Here is a tiny trained network, its code and every weight. The questions are about switching its units off for an input and a target symbol, where a switched-off unit gives its printed mean instead of its output.

import numpy as np


def w(rows, s, z=0):
    codes = np.array(rows[::2]) - 128.0
    scale = np.full(codes.shape[1], s)
    scale[-1] = z or s
    return codes * scale


def norm(h):
    return h / np.sqrt((h * h).mean(-1, keepdims=True) + 1e-5)


def f(y):
    return y / 2 * (1 + np.tanh(0.7978845608 * (y + 0.044715 * y**3)))


def softmax(a):
    e = np.exp(a - a.max(-1, keepdims=True))
    return e / e.sum(-1, keepdims=True)


def log_softmax(a):
    a = a - a.max(-1, keepdims=True)
    return a - np.log(np.exp(a).sum(-1, keepdims=True))


def net(x, mask):
    ids = ['αβγδεζηθλμξστφψω'.index(c) for c in x.split()]
    T = len(ids)
    res = E[ids] + P[:T]
    u = 0
    for l in range(2):
        r = norm(res)
        for j in range(2):
            rows = slice(2 * j, 2 * j + 2)
            q, k, v = (r @ M[l][rows].T for M in (Q, K, V))
            z = softmax(np.where(np.tri(T) > 0, q @ k.T / 2**0.5, -1e9)) @ v
            o = O[l][rows]
            res = res + np.where(mask[u + j], z, o[:, -1]) @ o[:, :-1]
        u += 2
        y = f(norm(res) @ A[l][:, :-1].T + A[l][:, -1])
        res = res + np.where(mask[u : u + 4], y, B[l][:, -1]) @ B[l][:, :-1]
        u += 4
    return log_softmax(norm(res)[-1] @ U[:, :-1].T + U[:, -1])


Q, K, V, O, A, B = {}, {}, {}, {}, {}, {}
E = w([
[91,200,165,112,97],'α',
[140,145,176,209,134],'β',
[80,186,108,199,210],'γ',
[55,170,147,99,122],'δ',
[83,183,186,137,122],'ε',
[43,100,130,145,176],'ζ',
[153,198,171,166,117],'η',
[134,118,153,204,160],'θ',
[116,183,108,149,130],'λ',
[136,143,180,169,116],'μ',
[134,205,126,114,107],'ξ',
[91,167,174,113,169],'σ',
[32,92,192,148,182],'τ',
[153,138,170,188,147],'φ',
[2,108,179,158,202],'ψ',
[73,172,172,131,116],'ω',
],0.0052)
P = w([
[157,80,105,111,131],'0',
[71,163,157,199,115],'1',
[137,134,17,94,51],'2',
[116,135,118,177,54],'3',
[145,135,63,97,35],'4',
[153,139,122,110,54],'5',
[142,153,103,54,79],'6',
[165,144,153,69,107],'7',
[170,145,167,46,106],'8',
[189,143,175,33,119],'9',
[206,151,190,47,140],'10',
[214,108,154,3,122],'11',
[180,208,254,169,196],'12',
],0.0052)
Q[0] = w([
[127,105,85,29,134],'L0H1',
[93,89,2,133,31],'L0H1',
[107,227,252,106,209],'L0H2',
[117,164,68,107,157],'L0H2',
],0.007)
K[0] = w([
[161,181,178,206,196],'L0H1',
[48,153,113,248,56],'L0H1',
[225,121,128,2,174],'L0H2',
[131,127,189,138,47],'L0H2',
],0.0061)
V[0] = w([
[88,254,134,223,207],'L0H1',
[155,236,89,151,140],'L0H1',
[76,153,201,132,80],'L0H2',
[61,141,24,142,194],'L0H2',
],0.0054)
O[0] = w([
[159,89,203,152,136,252],'L0H1',
[144,145,170,189,128,177],'L0H1',
[2,123,170,106,95,176],'L0H2',
[163,189,158,78,218,141],'L0H2',
],0.0087,0.0042)
A[0] = w([
[125,2,207,106,115,173],'L0N1',
[198,108,156,193,75,125],'L0N2',
[106,185,177,67,45,251],'L0N3',
[210,135,85,151,48,70],'L0N4',
],0.005,0.0022)
B[0] = w([
[149,221,145,232,145,236],'L0N1',
[3,98,222,99,139,169],'L0N2',
[148,172,69,209,243,255],'L0N3',
[85,71,103,39,245,98],'L0N4',
],0.0044,0.0036)
Q[1] = w([
[133,70,66,27,78],'L1H1',
[224,132,81,121,157],'L1H1',
[195,121,65,2,109],'L1H2',
[152,115,69,21,37],'L1H2',
],0.0078)
K[1] = w([
[183,255,178,241,166],'L1H1',
[62,214,180,232,121],'L1H1',
[120,195,210,251,120],'L1H2',
[39,228,239,197,206],'L1H2',
],0.0065)
V[1] = w([
[136,48,140,105,168],'L1H1',
[2,87,141,126,129],'L1H1',
[145,106,27,70,138],'L1H2',
[88,130,231,91,194],'L1H2',
],0.0088)
O[1] = w([
[168,2,51,215,83,167],'L1H1',
[137,32,167,28,120,179],'L1H1',
[238,219,115,72,67,129],'L1H2',
[159,49,46,106,206,254],'L1H2',
],0.0065,0.0041)
A[1] = w([
[115,165,211,115,124,120],'L1N1',
[45,26,127,156,188,173],'L1N2',
[113,184,233,2,60,4],'L1N3',
[191,110,181,161,166,49],'L1N4',
],0.0066,0.0022)
B[1] = w([
[122,37,58,53,174,148],'L1N1',
[229,182,55,118,61,255],'L1N2',
[13,198,13,187,228,173],'L1N3',
[70,252,176,85,177,157],'L1N4',
],0.0045,0.006)
U = w([
[77,129,141,102,153,76],'α',
[76,169,147,124,80,217],'β',
[139,108,136,168,65,95],'γ',
[103,131,82,153,64,228],'δ',
[166,154,246,135,195,220],'ε',
[186,103,135,69,131,157],'ζ',
[129,114,46,94,138,252],'η',
[154,159,120,132,109,54],'θ',
[80,79,174,165,112,114],'λ',
[126,181,74,67,172,56],'μ',
[144,148,125,140,102,57],'ξ',
[91,96,158,97,129,97],'σ',
[101,136,100,102,141,133],'τ',
[155,158,112,125,110,75],'φ',
[139,132,108,190,208,63],'ψ',
[112,99,144,159,97,155],'ω',
],0.011,0.0039)

Each question gives the input, a string of symbols that net reads in full, and the target symbol t.
The units are the heads (2 rows each of Q, K, V and O) and the neurons (one row each of A and B). Each row of codes is followed by its name. A weight is (code - 128) times the scale printed after its matrix; where a second scale follows, it is the last column's (O, A, B and U).
mask holds one flag per unit, layer by layer, with each layer's heads first. A switched-off unit (its flag False) gives its mean, the last column of its rows in O or B, instead of its output. The means were averaged over made-up inputs and are rounded, as every weight is.
A unit's drop is (log p(t) with every unit on - log p(t) with that unit switched off) / (log p(t) with every unit on - log p(t) with every unit switched off).
The circuit of an input: a set's keep is (log p(t) with only the set's units on - log p(t) with every unit switched off) / (log p(t) with every unit on - log p(t) with every unit switched off). Starting from all 12 units, units are removed one at a time, each time the one whose removal leaves the highest keep (on an exact tie, the one counted first), for as long as the keep stays at least 0.8.
circuit, biggest first: the units of the circuit, biggest drop first
top k neurons: the k neurons with the biggest drops, biggest first
top k neurons in layer l: the k neurons of layer l with the biggest drops, biggest first
drop when u is switched off: that unit's drop, to one decimal
input τ τ γ φ, target ζ: circuit, biggest first -> (L0H1; L1H1; L1H2)
input η τ η η γ ω, target λ: circuit, biggest first -> (L1H2)
input ψ η γ η τ ψ σ ε, target η: circuit, biggest first -> (L0H1; L1H2)
input τ λ γ α μ θ σ α, target ζ: circuit, biggest first -> (L0H1; L1H1)
input δ μ γ δ τ ω η ω μ τ γ μ, target μ: circuit, biggest first -> (L0H1; L1H1; L1N3)
input γ γ τ γ γ η ψ γ γ γ δ, target ψ: circuit, biggest first -> (L1H2; L0H2; L1H1)
input γ ζ ζ γ τ μ, target ψ: top 2 neurons -> (L0N2; L1N1)
input τ θ γ ψ μ δ β γ δ γ ω τ μ, target ζ: circuit, biggest first -> (L0H1; L1H1)
input γ α α, target ψ: circuit, biggest first -> (L0H1; L0N3)
input γ γ μ η μ α τ η ψ γ σ, target ψ: circuit, biggest first -> (L1H2; L0N1; L0H2)
input γ ε τ γ μ η μ λ γ τ, target ψ: circuit, biggest first -> (L1H2; L0N1; L0H2; L1N2)
input τ δ μ γ τ γ γ γ δ γ, target ζ: circuit, biggest first -> (L0H1; L1H1)
input ψ α γ ψ ω τ γ μ γ γ μ μ ε, target η: circuit, biggest first -> (L0H1; L1H2; L0H2)
input γ β η η ψ ε τ μ γ ω, target ψ: circuit, biggest first -> (L1H2; L0N3; L0N1; L0H2)
input γ μ γ α γ δ, target ψ: circuit, biggest first -> (L1H2; L0H1; L0H2; L1N2)
input γ γ γ ε, target ε: circuit, biggest first -> (L0H2)
input γ γ γ γ γ γ, target ε: top 2 neurons in layer 1 -> (L1N3; L1N4)
input τ τ γ γ γ γ, target ε: top 3 neurons -> (L1N2; L0N2; L1N4)
input δ λ δ β γ δ τ τ γ ζ, target μ: top 2 neurons in layer 1 -> (L1N3; L1N1)
input γ γ γ ψ, target ε: top 2 neurons -> (L1N3; L1N4)
input μ μ α ε τ, target β: top neuron -> (L1N3)
input μ α τ γ γ γ, target β: drop when L0H1 is switched off -> 0.9
input μ γ σ μ μ η γ η η σ, target β: drop when L0H2 is switched off -> 0.3
input ζ ε δ γ τ, target ε: drop when L1N4 is switched off -> 0.0
input μ μ τ μ, target β: drop when L1H2 is switched off -> 1.1
